Here is a tiny trained network, its code and every weight. The questions are about switching its units off for an input and a class, where a switched-off unit gives its printed mean instead of its output.

import numpy as np


def w(rows, s, z=0):
    codes = np.array(rows[::2]) - 128.0
    scale = np.full(codes.shape[1], s)
    scale[-1] = z or s
    return codes * scale


def norm(h):
    return h / np.sqrt((h * h).mean(-1, keepdims=True) + 1e-5)


def f(y):
    return y / 2 * (1 + np.tanh(0.7978845608 * (y + 0.044715 * y**3)))


def log_softmax(a):
    a = a - a.max(-1, keepdims=True)
    return a - np.log(np.exp(a).sum(-1, keepdims=True))


def net(x, mask):
    res = np.array(x, float).reshape(1, 5) / 4 @ E
    u = 0
    for l in range(3):
        y = f(norm(res) @ A[l][:, :-1].T + A[l][:, -1])
        res = res + np.where(mask[u : u + 11], y, B[l][:, -1]) @ B[l][:, :-1]
        u += 11
    return log_softmax(norm(res)[-1] @ U[:, :-1].T + U[:, -1])


A, B = {}, {}
E = w([
[141,144,156,118,132,121,122,142],'x0',
[145,149,152,147,121,127,137,145],'x1',
[135,156,166,180,156,164,120,23],'x2',
[171,118,128,171,143,43,46,144],'x3',
[5,122,162,108,76,59,121,76],'x4',
],0.012)
A[0] = w([
[27,141,148,24,86,110,159,129,242],'0.n1',
[153,85,150,61,121,121,110,103,95],'0.n2',
[63,64,126,143,131,76,159,247,6],'0.n3',
[51,131,167,26,1,77,71,71,87],'0.n4',
[107,112,157,145,160,59,60,230,76],'0.n5',
[93,156,178,87,192,172,251,102,62],'0.n6',
[180,222,52,76,168,89,251,143,22],'0.n7',
[209,183,110,177,76,56,89,117,52],'0.n8',
[206,134,81,161,129,16,50,105,35],'0.n9',
[114,96,67,98,175,81,184,148,115],'0.n10',
[92,74,124,185,69,127,6,136,184],'0.n11',
],0.0061,0.0023)
B[0] = w([
[103,136,225,177,194,168,158,154,254],'0.n1',
[82,61,74,173,229,170,174,129,124],'0.n2',
[155,221,107,41,214,22,194,87,172],'0.n3',
[146,151,115,254,123,144,131,193,253],'0.n4',
[162,73,106,138,150,103,166,96,185],'0.n5',
[145,28,123,54,92,115,161,124,192],'0.n6',
[79,146,118,174,124,196,113,97,152],'0.n7',
[146,66,194,91,90,72,76,123,166],'0.n8',
[165,33,133,76,46,157,80,59,205],'0.n9',
[241,173,172,176,79,78,195,108,143],'0.n10',
[123,80,207,186,139,170,132,184,192],'0.n11',
],0.0053,0.0054)
A[1] = w([
[191,120,52,139,146,155,120,138,121],'1.n1',
[107,148,66,82,140,198,134,122,82],'1.n2',
[155,164,105,181,160,163,80,146,128],'1.n3',
[106,74,107,149,159,124,155,81,163],'1.n4',
[148,87,65,148,149,58,99,93,171],'1.n5',
[157,182,113,84,57,149,193,108,34],'1.n6',
[108,162,45,36,95,89,130,223,160],'1.n7',
[144,140,142,113,99,110,155,192,3],'1.n8',
[139,192,148,130,152,154,93,2,69],'1.n9',
[180,200,92,102,111,173,57,158,109],'1.n10',
[227,165,89,122,169,131,136,107,134],'1.n11',
],0.0091,0.0017)
B[1] = w([
[56,116,143,133,184,134,101,212,233],'1.n1',
[71,91,193,114,161,102,77,156,196],'1.n2',
[136,134,93,50,134,137,94,121,189],'1.n3',
[166,145,134,93,101,89,134,217,180],'1.n4',
[199,134,207,88,53,159,163,120,227],'1.n5',
[127,41,153,104,87,115,143,136,185],'1.n6',
[190,185,101,180,189,103,187,37,235],'1.n7',
[119,66,69,95,191,95,133,55,168],'1.n8',
[223,164,53,161,205,24,249,170,253],'1.n9',
[2,189,138,103,110,181,110,101,192],'1.n10',
[48,194,113,127,114,157,43,151,255],'1.n11',
],0.008,0.0038)
A[2] = w([
[187,61,131,187,135,112,90,114,4],'2.n1',
[86,83,194,75,151,192,166,106,134],'2.n2',
[191,171,35,99,198,51,144,80,219],'2.n3',
[115,68,174,132,131,186,188,86,73],'2.n4',
[182,143,173,136,164,146,108,33,243],'2.n5',
[171,86,142,130,78,86,37,133,17],'2.n6',
[154,72,174,122,101,188,174,151,52],'2.n7',
[161,181,71,169,142,129,142,61,40],'2.n8',
[82,93,124,89,150,175,223,171,187],'2.n9',
[184,90,110,111,139,254,14,130,196],'2.n10',
[33,141,227,224,60,37,124,108,155],'2.n11',
],0.0094,0.0014)
B[2] = w([
[129,70,185,170,66,109,102,120,168],'2.n1',
[143,103,116,156,129,50,50,81,188],'2.n2',
[115,151,139,205,116,115,254,103,201],'2.n3',
[174,68,178,97,44,114,69,160,174],'2.n4',
[134,75,166,96,120,86,189,189,166],'2.n5',
[159,10,193,101,24,162,123,42,183],'2.n6',
[162,107,115,119,29,32,101,55,162],'2.n7',
[152,105,122,106,137,89,181,197,147],'2.n8',
[201,95,176,168,96,119,103,119,220],'2.n9',
[20,157,96,88,107,121,97,101,202],'2.n10',
[107,194,34,68,198,216,89,160,255],'2.n11',
],0.0093,0.0094)
U = w([
[158,19,210,99,7,117,64,81,237],'0',
[36,179,84,90,137,206,58,157,2],'1',
[164,123,149,194,117,85,240,134,151],'2',
],0.02,0.00076)

Each question gives the input, the list of numbers given to net, and the class t.
The units are the neurons (one row each of A and B). Each row of codes is followed by its name. A weight is (code - 128) times the scale printed after its matrix; where a second scale follows, it is the last column's (A, B and U).
mask holds one flag per neuron, layer by layer. A switched-off neuron (its flag False) gives its mean, the last column of its row in B, instead of its output. The means were averaged over made-up inputs and are rounded, as every weight is.
A unit's drop is (log p(t) with every unit on - log p(t) with that unit switched off) / (log p(t) with every unit on - log p(t) with every unit switched off).
The circuit of an input: a set's keep is (log p(t) with only the set's units on - log p(t) with every unit switched off) / (log p(t) with every unit on - log p(t) with every unit switched off). Starting from the 12 units with the biggest drops (on a tie, the unit counted first), units are removed one at a time, each time the one whose removal leaves the highest keep (on an exact tie, the one counted first), for as long as the keep stays at least 0.8.
circuit, biggest first: the units of the circuit, biggest drop first
most important unit: the unit with the biggest drop
k most important neurons: the k neurons with the biggest drops, biggest first
top k neurons in layer l: the k neurons of layer l with the biggest drops, biggest first
drop of u: that unit's drop, to one decimal
input [4,-8,7,-6,3], class 2: circuit, biggest first : 1.n9
input [4,1,-6,-4,5], class 2: 3 most important neurons : 0.n3, 1.n7, 1.n11
input [0,7,-5,-5,-6], class 1: 3 most important neurons : 1.n11, 1.n5, 2.n6
input [2,-6,-6,5,2], class 2: 2 most important neurons : 0.n3, 1.n7
input [8,1,-8,-2,8], class 1: 2 most important neurons : 0.n1, 2.n11
input [-2,1,-6,-8,-8], class 0: 4 most important neurons : 2.n9, 1.n6, 2.n11, 0.n4
input [-2,-2,-2,-5,-6], class 1: top 2 neurons in layer 0 : 0.n1, 0.n9
input [1,3,-5,-4,-1], class 2: top 2 neurons in layer 0 : 0.n3, 0.n9
input [6,3,4,-4,-4], class 0: 2 most important neurons : 0.n6, 1.n6
input [-3,-8,6,-8,-8], class 0: 4 most important neurons : 0.n6, 2.n11, 2.n9, 1.n6
input [-5,2,7,-2,7], class 1: top 2 neurons in layer 0 : 0.n3, 0.n4
input [2,1,0,-6,7], class 1: 3 most important neurons : 2.n11, 0.n4, 2.n6
input [7,-4,-4,3,-3], class 2: 3 most important neurons : 1.n7, 2.n3, 0.n3
input [-3,-6,6,-1,5], class 2: most important unit : 1.n9
input [-2,-3,-1,6,-7], class 1: 2 most important neurons : 2.n10, 1.n11
input [5,-4,7,-4,-1], class 2: drop of 1.n9 : 3.9
input [4,1,7,5,1], class 2: drop of 1.n9 : 2.3
input [0,8,7,7,8], class 1: drop of 2.n11 : 1.6
